Here is a tiny trained network, its code and every weight. The questions are about switching its units off for an input and a class, where a switched-off unit gives its printed mean instead of its output.

import numpy as np


def w(rows, s, z=0):
    codes = np.array(rows[::2]) - 128.0
    scale = np.full(codes.shape[1], s)
    scale[-1] = z or s
    return codes * scale


def norm(h):
    return h / np.sqrt((h * h).mean(-1, keepdims=True) + 1e-5)


def f(y):
    return np.maximum(y, 0)


def log_softmax(a):
    a = a - a.max(-1, keepdims=True)
    return a - np.log(np.exp(a).sum(-1, keepdims=True))


def net(x, mask):
    res = np.array(x, float).reshape(1, 5) / 4 @ E
    u = 0
    for l in range(4):
        y = f(norm(res) @ A[l][:, :-1].T + A[l][:, -1])
        res = res + np.where(mask[u : u + 10], y, B[l][:, -1]) @ B[l][:, :-1]
        u += 10
    return log_softmax(norm(res)[-1] @ U[:, :-1].T + U[:, -1])


A, B = {}, {}
E = w([
[123,107,193,1],'x0',
[166,224,203,139],'x1',
[132,139,87,84],'x2',
[130,144,72,73],'x3',
[127,122,143,145],'x4',
],0.0087)
A[0] = w([
[125,150,153,91,45],'L0N0',
[133,127,169,94,71],'L0N1',
[128,150,187,99,129],'L0N2',
[118,142,93,145,131],'L0N3',
[107,167,172,253,254],'L0N4',
[70,126,164,99,92],'L0N5',
[122,237,101,100,139],'L0N6',
[127,196,219,68,143],'L0N7',
[20,166,171,147,162],'L0N8',
[144,85,179,113,159],'L0N9',
],0.011,0.0018)
B[0] = w([
[111,144,148,102,153],'L0N0',
[72,149,175,150,158],'L0N1',
[137,155,63,101,176],'L0N2',
[100,207,102,175,160],'L0N3',
[126,157,84,95,254],'L0N4',
[3,109,118,141,155],'L0N5',
[171,114,136,141,191],'L0N6',
[183,158,49,129,218],'L0N7',
[202,107,99,87,159],'L0N8',
[79,111,107,188,165],'L0N9',
],0.0066,0.008)
A[1] = w([
[165,155,155,127,93],'L1N0',
[48,170,99,24,223],'L1N1',
[190,195,166,154,216],'L1N2',
[121,54,138,131,254],'L1N3',
[100,126,52,3,32],'L1N4',
[187,102,215,148,18],'L1N5',
[38,157,175,85,138],'L1N6',
[119,32,76,146,221],'L1N7',
[138,181,122,45,143],'L1N8',
[87,45,129,1,31],'L1N9',
],0.0096,0.0013)
B[1] = w([
[196,67,154,64,162],'L1N0',
[173,84,132,132,244],'L1N1',
[139,50,102,135,229],'L1N2',
[150,122,108,126,172],'L1N3',
[94,104,84,138,253],'L1N4',
[123,94,149,161,132],'L1N5',
[56,145,103,166,170],'L1N6',
[254,111,108,144,228],'L1N7',
[67,129,156,207,223],'L1N8',
[166,201,160,136,220],'L1N9',
],0.0073,0.0058)
A[2] = w([
[107,156,108,115,131],'L2N0',
[189,94,136,194,108],'L2N1',
[108,162,38,66,160],'L2N2',
[59,81,199,47,157],'L2N3',
[197,70,2,183,245],'L2N4',
[50,124,127,59,163],'L2N5',
[63,137,182,30,143],'L2N6',
[139,118,149,51,252],'L2N7',
[110,93,165,49,194],'L2N8',
[238,73,99,59,206],'L2N9',
],0.0095,0.0018)
B[2] = w([
[140,119,254,71,136],'L2N0',
[69,140,144,138,167],'L2N1',
[131,150,254,189,169],'L2N2',
[88,169,48,154,134],'L2N3',
[71,143,181,29,253],'L2N4',
[65,117,27,154,138],'L2N5',
[88,188,107,123,135],'L2N6',
[142,166,97,206,138],'L2N7',
[88,154,88,213,134],'L2N8',
[142,97,176,183,178],'L2N9',
],0.0074,0.017)
A[3] = w([
[105,168,72,78,137],'L3N0',
[214,94,105,131,151],'L3N1',
[230,126,125,136,152],'L3N2',
[152,172,144,149,223],'L3N3',
[194,121,153,105,64],'L3N4',
[126,35,119,76,55],'L3N5',
[132,158,116,104,161],'L3N6',
[167,134,10,164,218],'L3N7',
[91,85,81,139,120],'L3N8',
[127,117,165,167,248],'L3N9',
],0.012,0.0015)
B[3] = w([
[97,179,170,151,220],'L3N0',
[68,54,134,192,143],'L3N1',
[167,72,113,127,177],'L3N2',
[77,1,64,155,254],'L3N3',
[189,139,165,136,182],'L3N4',
[175,71,188,142,244],'L3N5',
[148,45,215,139,186],'L3N6',
[150,197,55,146,162],'L3N7',
[153,91,187,164,207],'L3N8',
[92,121,187,64,238],'L3N9',
],0.0068,0.0035)
U = w([
[70,179,35,180,149],'0',
[128,103,145,110,139],'1',
[127,112,124,80,169],'2',
[232,54,101,144,151],'3',
[131,120,130,92,118],'4',
[175,144,37,8,2],'5',
],0.012,0.0047)

Each question gives the input, the list of numbers given to net, and the class t.
The units are the neurons (one row each of A and B). Each row of codes is followed by its name. A weight is (code - 128) times the scale printed after its matrix; where a second scale follows, it is the last column's (A, B and U).
mask holds one flag per neuron, layer by layer. A switched-off neuron (its flag False) gives its mean, the last column of its row in B, instead of its output. The means were averaged over made-up inputs and are rounded, as every weight is.
A unit's drop is (log p(t) with every unit on - log p(t) with that unit switched off) / (log p(t) with every unit on - log p(t) with every unit switched off).
The circuit of an input: a set's keep is (log p(t) with only the set's units on - log p(t) with every unit switched off) / (log p(t) with every unit on - log p(t) with every unit switched off). Starting from the 12 units with the biggest drops (on a tie, the unit counted first), units are removed one at a time, each time the one whose removal leaves the highest keep (on an exact tie, the one counted first), for as long as the keep stays at least 0.8.
units of the circuit, in order: the units of the circuit, biggest drop first
top k neurons: the k neurons with the biggest drops, biggest first
top k neurons in layer l: the k neurons of layer l with the biggest drops, biggest first
drop of u: that unit's drop, to one decimal
input [-5,8,-1,6,-4], class 3: units of the circuit, in order	L0N6, L3N3, L3N2, L1N2
input [5,-7,6,-3,-4], class 3: units of the circuit, in order	L1N7, L3N5
input [3,7,4,1,3], class 3: units of the circuit, in order	L2N4, L3N3
input [-4,6,6,0,2], class 3: top neuron	L0N6
input [1,7,0,-2,2], class 3: top 2 neurons	L2N4, L1N4
input [-3,-5,7,8,-7], class 1: top 2 neurons	L2N4, L2N2
input [0,-5,-2,1,-1], class 3: top 2 neurons	L1N7, L1N8
input [6,-1,0,-4,-3], class 0: top 4 neurons in layer 1	L1N6, L1N7, L1N2, L1N8
input [5,1,-4,1,4], class 0: top 2 neurons in layer 0	L0N5, L0N1
input [6,0,0,1,2], class 0: top 2 neurons in layer 2	L2N4, L2N5
input [6,-1,-3,1,0], class 0: drop of L2N4	0.2
input [-1,7,6,0,-1], class 3: drop of L0N6	0.2
input [7,-5,-6,4,1], class 0: drop of L1N9	0.1
input [-2,8,-3,-2,-7], class 3: top neuron in layer 2	L2N4
input [-6,4,8,7,-8], class 2: drop of L0N7	0.2
